[[ -1.0  14.7 -16.9  -7.4  25.6  48.5]
 [ 15.6  18.5  32.7   1.7  14.4  57.4]
 [ -2.0   6.6   6.5  -3.5   1.3  11.0]]	-1.0

[[ 14.5  57.6   5.1  -5.6]
 [ 14.0  48.4  -0.7 -10.9]
 [ 22.0  23.9   3.5   7.9]]	14.5

[[ 59.0  19.5 -17.5 -21.2   1.0   5.7]
 [ 59.0  11.4 -59.1 -26.0 -16.3  29.3]
 [ 59.0  38.0   4.9 -23.9  15.8  -8.7]]	59.0

[[  4.4  58.6 -21.0 -25.3]
 [ -3.2  13.4  -3.3  -8.7]
 [ -1.8  33.3   5.8  20.2]]	4.4

[[ 25.4 -10.8  -5.9  -3.7 -24.2]
 [-39.2 -27.6  44.7   9.5  -9.8]
 [ 30.2  58.6  -6.8 -44.6  64.8]]	25.4

[[-24.1  51.6 -11.9 -12.8   0.2]
 [ -0.3  38.9   8.4 -30.5   4.2]
 [ 26.7  32.4  12.3 -41.1   6.5]]	-24.1
---
75  55  58  35   2 value 2
86  23  91  56  60  80  57 value 57
43  91  88  45  49  10  36 value 36
5  1  9  6  4  6 value 6
0  7  1  1  9  9 value 9
 38  814  789   17  417  340  514 value 514
5376  1297  1603  8730  2862  5930 value 5930
---
67.1	53.4	38.7	49.1	-34.0 => 67.1, -34.0

31.7	-63.9	-15.1	62.0	26.6	-13.2	25.4 => 62.0, -63.9

50.6	-67.1	33.8	-16.4 => 50.6, -67.1

8.5	2.2	-52.7	-42.1 => 8.5, -52.7

-16.5	19.6	-26.6	-59.0	-43.5	34.1	-14.9
37.3	20.2	44.4	-16.7	32.4	-3.1	5.4
-39.3	-28.3	-25.2	33.6	-36.3	-57.5	-67.6
=> 44.4, -67.6

-67.7	-29.5	-46.6	37.4 => 37.4, -67.7
---
[[ 24 204 166 114]
 [ 59 162 121 131]] -> 121

[[ 32 218  71   4 186]
 [178  59 173 212 230]] -> 212

[[ -2  -1  -4   0   1   0  -3]
 [-34   2  26   5   4 -30  -1]] -> -30

[[5174 5215 1839 1786 8170 4111 7018]
 [4265 6264 4097 4479 6792 3438 6555]] -> 3438

[[ 38 157  78 171]
 [222 117 125 178]] -> 125

[[-37 -25  27  41]
 [  9  22  25  40]] -> 25
---
[[ -1.8   4.4  28.4 -62.3  26.2  14.6]
 [ 11.8  23.9  19.7 -24.2  -7.1  -8.8]] Out: 19.7

[[ 19.3  30.4 -11.9 -24.9  44.3  48.0   9.5]
 [-19.5   3.5 -11.1  37.3   5.0 -11.1 -15.2]
 [ -4.8 -13.2  21.3  34.1 -22.1 -26.3   4.1]] Out: 21.3

[ 27.9 -46.8 -48.2  46.1] Out: -48.2

[[ -6.4  -9.1  66.1  -8.1 -16.6 -59.9]
 [-14.5  31.5  45.4 -60.5 -38.3  -1.4]] Out: 45.4

[[ 65.3  26.1 -16.4  -9.8   3.4 -21.6  37.1]
 [ -4.1   5.5  51.9  33.4 -22.8 -29.4 -23.1]
 [ -1.8  18.9 -18.3 -24.7 -26.4   2.9 -27.1]] Out: -18.3

[-65.9  17.5  45.5 -50.0] Out: 45.5
---
[-10.7  35.7 -20.3 -49.9  -8.5  38.9] ans = 38.9, -10.7

[ 34.7  38.3  16.5 -61.9] ans = -61.9, 34.7

[ 61.6 -46.3  38.5  -7.9  16.1  26.2 -44.7] ans = -44.7, 61.6

[-10.9 -31.8   0.0  -6.4  -2.5 -14.7  54.8] ans = 54.8, -10.9

[[ 46.0 -43.6  46.2  14.0  51.6  49.6 -38.3]
 [-37.4  34.0 -33.0   2.7 -48.6 -54.6  29.1]] ans = -38.3, -37.4

[[ 1.1 19.6 -1.3 21.9]
 [ 1.8 61.4 -2.2 43.2]
 [ 0.5 -1.7 -0.7 66.0]] ans = 21.9, 0.5

[[ 16.7  10.6 -21.1  22.7 -47.7  27.4]
 [ 18.3  13.6 -29.1  21.3 -51.9  31.8]] ans = 27.4, 18.3

[-19.1 -10.7 -35.4  54.8] ans = 54.8, -19.1

[55.2 43.2  9.3 31.4 24.6 42.0] ans = 42.0, 55.2

[[ 37.4   1.3  -5.6 -60.2]
 [-32.2   4.2  -1.1  -8.0]
 [ 21.6  -1.4  -0.7   7.3]] ans = -60.2, 21.6
